In the rows, zero is written as 128.
Each row of numbers stands for one element and depends on some of the facts below. Use the named rows to name the rest.

Known rows:
[125 113 161 116 152 154 146 143 140 117 156 119 106 135 169  84 179 179
  91 208 107  81  79 107  94 118  71 116 153  88 139 131 137] : J486
[100  49 151 122 155 150 179 114 173 148 170  98 115 137 198  58 198 151
  97 200 125 107  89 146 148 107 101 125 148 118 133 149 131] : J533
[128 135 106 119 162 170 134 194 182 175 128 145  70 114 123 108 184 121
 115 168  92 144 123 107 119  97 101  96 137  66 157 166 148] : J602
[126 102 154 115 140 173 154 184 181 155 110 123 128 145 124 136 198 139
 123 136 133  99 137 131 156 103 128 130 168  88 146 153 144] : J519
[ 86 111 151 129 167 160 113 152 114 107 199 109 123 121 143  62 160 166
 103 179 114  72  83 123 114 115  60 118 157 113 151 129 143] : J963
[115 113 167 130 162 173 145 151 159 136 172 112 108 138 171  65 184 149
 100 198 107  83  80 119 120 111  79 107 157 110 144 152 142] : J351
[ 96 116 171 127 156 159 125 147 123 122 197 113 110 123 143  66 186 154
 110 180 113  80  70 112 110 108  69 114 153 117 152 137 143] : J167
[127 134 112 115 152 167 126 194 171 177 137 145  70 115 108 107 187 119
 117 161  95 148 117 103 111  94 104  98 136  64 157 167 151] : J862
[121 140 175 131 144 178 122 192 169 143  89 119 139 130 114 122 191 154
 117 143 117  90 122 107 132 127 116 114 180  83 156 145 153] : J904
[139 113 154 117 141 165 157 166 196 163  99 110 115 145 118 132 208 148
 119 133 131 107 118 133 146 110 141 121 157  90 159 157 134] : J550
[138 118 149 142 151 150 145 169 193 121 109 136 123 153 130 122 197 152
 128 122 151 117 132 134 153  72 131 123 144 131 131 136 140] : J251
[113  71 160 114 138 123 163 102 150  89 146 118 116 141 197  70 191 179
  92 194 150 137  76 121 108  78  97 130 136 125 115 104 130] : J310
[137 116 152 135 147 157 145 175 193 114 105 141 125 155 137 125 193 147
 127 124 151 121 142 131 150  75 130 124 154 119 129 130 145] : J162
[137 119 166 105 147 162 149 188 150 134  76 102 169 143 132 135 176 140
 118 137 126 129 116 127 152  86 161 120 139  92 144 137 158] : J739
[153 143 109 107 162 140 127 198 115 145 119 151 105 123 130 130 158 143
 105 168  88 163 108  88  98  71 114 103  97  54 149 133 157] : J671
[ 94  52 170 117 142 100 131 153  97 149 148 122 146 122 157 107 217 135
 119 125 130 156 117 119 151  64 141 150 117 131 132 119 161] : J753
[140 124 172 123 165 143 148 160 109 106 150 116 140 142 184  86 171 173
  88 209  94 101  67 103 103  88  91 108 116  95 130 121 147] : J553
[113  67 191  97 137 128 171 118 146 141 195  96 123 119 163  77 187 150
 109 194 127 140  75 103 110  76 111 135 137 170 121 106 138] : J757
[123  58 159 111 132 101 171 136 156 168 114 119 138 107 156 131 197 177
 108 167 132 171 135 101 117  88 143 150 140 134 123  92 134] : J930
[141 145 109 116 161 160 143 195 189 176 122 134 102  99 107 120 148 135
 122 181  92 174 125  95 101  83 119  97 131  97 150 131 147] : J996
[105  52 145 139 148 114 172 138 180 179 117 102 144  99 159 108 179 167
 115 158 132 173 137 128 144  86 151 146 138 144 127 107 131] : J426

Some facts about the elements:
J789	σ	d; J671	σ	f; J678	σ	d; J253	σ	c; J478	σ	b; J979	σ	a; J570	σ	f
J920	σ	a; J996	σ	f; J426	σ	e; J111	σ	a; J519	σ	a; J89	σ	b; J684	σ	b
J167	σ	d; J266	σ	b; J966	σ	e; J909	σ	e; J217	σ	c; J115	σ	a; J590	σ	c
J648	σ	b; J445	σ	f; J398	σ	a; J99	σ	f; J574	σ	e; J553	σ	d; J575	σ	a
J486	σ	d; J883	σ	a; J389	σ	c; J841	σ	f; J410	σ	a; J442	σ	e; J311	σ	f
J757	σ	c; J562	σ	a; J32	σ	b; J304	σ	d; J930	σ	e; J518	σ	b; J753	σ	e
J412	σ	a; J569	σ	e; J672	σ	a; J589	σ	f; J61	σ	d; J162	σ	a; J550	σ	a
J524	σ	f; J566	σ	b; J251	σ	a; J18	σ	d; J110	σ	b; J602	σ	f; J533	σ	c
J369	σ	a; J917	σ	d; J751	σ	c; J351	σ	d; J663	σ	a; J960	σ	a; J160	σ	f
J200	σ	f; J497	σ	d; J772	σ	d; J151	σ	e; J208	σ	f; J324	σ	c; J688	σ	c
J419	σ	a; J81	σ	f; J606	σ	e; J667	σ	e; J346	σ	b; J967	σ	c; J752	σ	e
J390	σ	a; J186	σ	a; J584	σ	a; J55	σ	f; J44	σ	b; J94	σ	c; J951	σ	d
J476	σ	f; J297	σ	d; J660	σ	b; J10	σ	c; J166	σ	e; J598	σ	b; J998	σ	c
J739	σ	a; J432	σ	d; J851	σ	b; J904	σ	b; J289	σ	a; J963	σ	d; J127	σ	c
J652	σ	b; J51	σ	c; J912	σ	f; J255	σ	b; J363	σ	f; J448	σ	f; J28	σ	c
J106	σ	c; J961	σ	d; J302	σ	a; J631	σ	b; J48	σ	d; J310	σ	c; J529	σ	b
J551	σ	a; J713	σ	c; J421	σ	e; J320	σ	b; J141	σ	a; J862	σ	f; J990	σ	d
J625	σ	a; J834	σ	c; J760	σ	a; J658	σ	f; J789	α	338; J671	α	311; J678	α	311
J253	α	338; J478	α	216; J979	α	153; J570	α	311; J920	α	338; J996	α	338; J426	α	338
J111	α	338; J519	α	153; J89	α	338; J684	α	153; J167	α	153; J266	α	153; J966	α	153
J909	α	153; J217	α	153; J115	α	153; J590	α	338; J648	α	153; J445	α	216; J398	α	311
J99	α	311; J574	α	153; J553	α	311; J575	α	153; J486	α	153; J883	α	216; J389	α	338
J841	α	216; J410	α	153; J442	α	216; J311	α	338; J757	α	338; J562	α	153; J32	α	338
J304	α	216; J930	α	338; J518	α	311; J753	α	311; J412	α	153; J569	α	216; J672	α	153
J589	α	153; J61	α	153; J162	α	216; J550	α	153; J524	α	311; J566	α	311; J251	α	216
J18	α	311; J110	α	338; J602	α	153; J533	α	153; J369	α	153; J917	α	153; J751	α	153
J351	α	153; J663	α	153; J960	α	338; J160	α	153; J200	α	153; J497	α	338; J772	α	216
J151	α	153; J208	α	153; J324	α	338; J688	α	311; J419	α	216; J81	α	153; J606	α	153
J667	α	216; J346	α	153; J967	α	216; J752	α	311; J390	α	338; J186	α	311; J584	α	153
J55	α	216; J44	α	153; J94	α	338; J951	α	338; J476	α	338; J297	α	153; J660	α	311
J10	α	153; J166	α	338; J598	α	338; J998	α	311; J739	α	311; J432	α	153; J851	α	153
J904	α	153; J289	α	338; J963	α	153; J127	α	311; J652	α	153; J51	α	338; J912	α	311
J255	α	311; J363	α	311; J448	α	153; J28	α	153; J106	α	153; J961	α	216; J302	α	216
J631	α	153; J48	α	338; J310	α	216; J529	α	216; J551	α	338; J713	α	153; J421	α	338
J320	α	311; J141	α	153; J862	α	153; J990	α	153; J625	α	338; J834	α	311; J760	α	153
J658	α	153; J789	π	J127; J678	π	J324; J678	π	J841; J678	π	J115; J979	π	J529; J979	π	J89
J570	π	J963; J996	π	J410; J426	π	J518; J426	π	J990; J426	π	J551; J519	π	J562; J519	π	J912
J519	π	J658; J519	π	J389; J89	π	J529; J89	π	J688; J89	π	J841; J89	π	J963; J266	π	J574
J266	π	J10; J966	π	J606; J966	π	J398; J966	π	J912; J909	π	J302; J115	π	J569; J590	π	J28
J648	π	J497; J648	π	J566; J398	π	J631; J398	π	J89; J398	π	J590; J99	π	J841; J574	π	J569
J574	π	J841; J575	π	J111; J883	π	J631; J883	π	J990; J389	π	J688; J389	π	J398; J841	π	J569
J410	π	J94; J562	π	J631; J32	π	J51; J32	π	J998; J32	π	J297; J32	π	J551; J304	π	J584
J304	π	J631; J304	π	J363; J304	π	J28; J412	π	J760; J412	π	J529; J412	π	J960; J569	π	J963
J672	π	J966; J672	π	J904; J589	π	J115; J61	π	J160; J162	π	J658; J550	π	J448; J550	π	J678
J550	π	J94; J524	π	J324; J524	π	J590; J524	π	J28; J566	π	J688; J251	π	J569; J18	π	J160
J602	π	J167; J602	π	J631; J602	π	J998; J533	π	J529; J533	π	J963; J533	π	J10; J369	π	J963
J917	π	J566; J917	π	J678; J351	π	J346; J960	π	J529; J160	π	J111; J200	π	J590; J497	π	J529
J497	π	J518; J497	π	J963; J497	π	J89; J497	π	J44; J772	π	J658; J208	π	J48; J688	π	J529
J667	π	J167; J346	π	J760; J346	π	J389; J967	π	J302; J390	π	J979; J390	π	J44; J390	π	J346
J390	π	J99; J584	π	J569; J584	π	J111; J584	π	J106; J55	π	J369; J55	π	J166; J44	π	J652
J94	π	J979; J476	π	J519; J476	π	J28; J297	π	J569; J297	π	J412; J297	π	J652; J297	π	J917
J660	π	J917; J10	π	J688; J166	π	J606; J598	π	J963; J998	π	J106; J739	π	J904; J432	π	J757
J432	π	J751; J432	π	J18; J851	π	J678; J851	π	J160; J904	π	J51; J904	π	J912; J289	π	J841
J127	π	J426; J255	π	J751; J255	π	J753; J363	π	J569; J448	π	J51; J28	π	J529; J28	π	J631
J28	π	J753; J28	π	J115; J106	π	J569; J961	π	J255; J961	π	J529; J961	π	J167; J302	π	J28
J631	π	J963; J48	π	J529; J529	π	J569; J529	π	J631; J713	π	J167; J421	π	J529; J421	π	J841
J421	π	J753; J141	π	J302; J141	π	J753; J141	π	J658; J862	π	J760; J990	π	J963; J625	π	J28
J760	π	J111; J760	π	J167; J760	π	J562; J658	π	J569; J658	π	J44

Which element is each row?
No name comes twice in this set of rows, the named rows included.
[137 131 119 116 162 168 143 213 185 167 129 148 105 106 123 114 147 115
 122 188  93 170 145  91 119  72 119  97 142  91 132 134 156] -> J476
[139  96 157 119 147 163 160 184 184 154 122 132 113 151 129 141 207 136
 125 139 131  95 145 128 157 103 132 129 164  89 136 156 145] -> J141
[ 99  64 172 110 149 140 170 117 157 136 176  84 142 117 166  68 159 155
 104 201 130 140  83 120 125  85 115 132 145 163 125 106 132] -> J94
[123 150 166 162 161 151 106 187 166 105 124 142 126 138 123 112 191 163
 134 115 142  99 126 116 129  77 101 121 153 141 140 116 150] -> J529
[114 153 103 134 162 148 102 191 160 122 143 160  81 116 115  93 166 130
 123 138 119 163 123 106 108  58  93  99 125 103 146 129 156] -> J841
[151 145 191 146 162 150 137 203 141 147 121 136 147 152 140 131 212 139
 127 131 105  95 110 100 134  75 128 116 122 114 138 146 157] -> J255
[123 127 169 143 168 167 140 155 167  95 156 135 118 145 190  53 173 151
 108 199 127 107  87 122 120  74  81 107 148 127 113 133 148] -> J772
[114 140 109 106 151 174 116 186 163 165 122 133  80 109 103 107 170 128
 112 157  99 157 113 106 110 103 102  96 145  65 170 155 150] -> J448
[ 72  46 152 112 124 125 132 137 141 155 112 115 130 104 146 109 206 150
 107 138 138 147 125 124 147 110 124 149 168  97 147 121 152] -> J606
[130 111 149 112 135 154 148 167 174 154 114 109 117 139 104 138 204 156
 121 122 134 100 124 129 143 109 131 127 158 101 162 143 138] -> J410
[109  54 158  96 140 132 167 106 132 122 164 104 108 131 183  81 198 175
  84 200 129 105  79 124 113 111  96 134 149  98 134 122 130] -> J217
[144 151  99 120 153 144 122 182 163 121 106 170  74 127 129 121 174 157
 104 164 117 166 119  96  84  68  96 103 126  72 141 120 148] -> J445
[138 133  99 102 149 153 127 186 148 157 124 156  74 117 113 130 175 154
 101 172  96 139 123  91  88 103  92 110 132  43 162 136 148] -> J81

The same elements again, as new rows of numbers:
Some elements and their rows:
[111 138 171 106  87 120 118 160 175 147 162 171  95] : J208
[129  95 143 124 124 144 128 146 119 155 117 118 118] : J533
[143 184 102 139 119  83 141 133 130 112 153 188 118] : J166
[118 127 136 113 139 141 145 125 132 112 120 130 121] : J304
[134  60 128 147 125 150 103 171 117 166  91  64 131] : J851
[131 156 167 103  85 105  96 130 161 146 166 164 103] : J448
[120 146 165 115  96 128 118 127 151 147 157 162 110] : J574
[122 102 149 132 134 144 140  94 110 135 141 127 128] : J663
[114 186 139  83 109 119 108 131 178 112 142 150 130] : J671
[ 96 140 139 141 135 156 125 100 157  92 118  98 148] : J18
[122 100 151 132 134 142 141  95 112 134 141 127 125] : J115
[149  77 114 134 129 148  97 154 100 178 102  67 147] : J44
[121 127 130 120 150 142 145  93 115 107 128 120 137] : J419
[113 126 139 120 138 143 144 126 136 109 120 126 123] : J961
[118 101 158 123 123 138 140 128 128 139 131 138 108] : J351
[120 172 145 105 112 127 123 125 154 119 145 154 122] : J442
[102 145 176 135  80 128 102 140 186 141 172 150 110] : J160
[123 169 116 145 109  79 139 169 166 106 154 189  98] : J476
[128 117 102 167 156 103 174 125 110  88 123 153 112] : J289
[112 137 174 107  87 119 115 158 176 145 161 168  94] : J589
[160 104  60 172 148 105 121 167  93 135  94  87 147] : J89

Which element is each row?
No name comes twice in this set of rows, the named rows included.
[131 174 110 157 115  88 141 138 145 102 151 182 112] -> J930
[154  89 108 137 127 146  87 136  94 182 111  63 162] -> J652
[ 99  92 171 156 116 152 136 129 150 128 134 122 108] -> J61
[125 115 150 126 122 138 129 108 119 144 143 133 125] -> J297
[126 116 102 168 156 105 177 127 112  89 124 153 113] -> J625
[136 143  94 162 143 101 156 121 112 102 136 154 128] -> J497
[129 103 152 128 134 134 135  90 107 132 137 127 121] -> J979
[122 141  73 138 158 128 192 153 108 128 144 177 145] -> J789
[129 153 161 107  97 123 116 121 142 149 159 165 113] -> J966
[116 119 130 112 154 147 159 111 116 109 121 129 130] -> J883
[166 103 173 117 125  85 104  70  95 106 110 125  77] -> J410

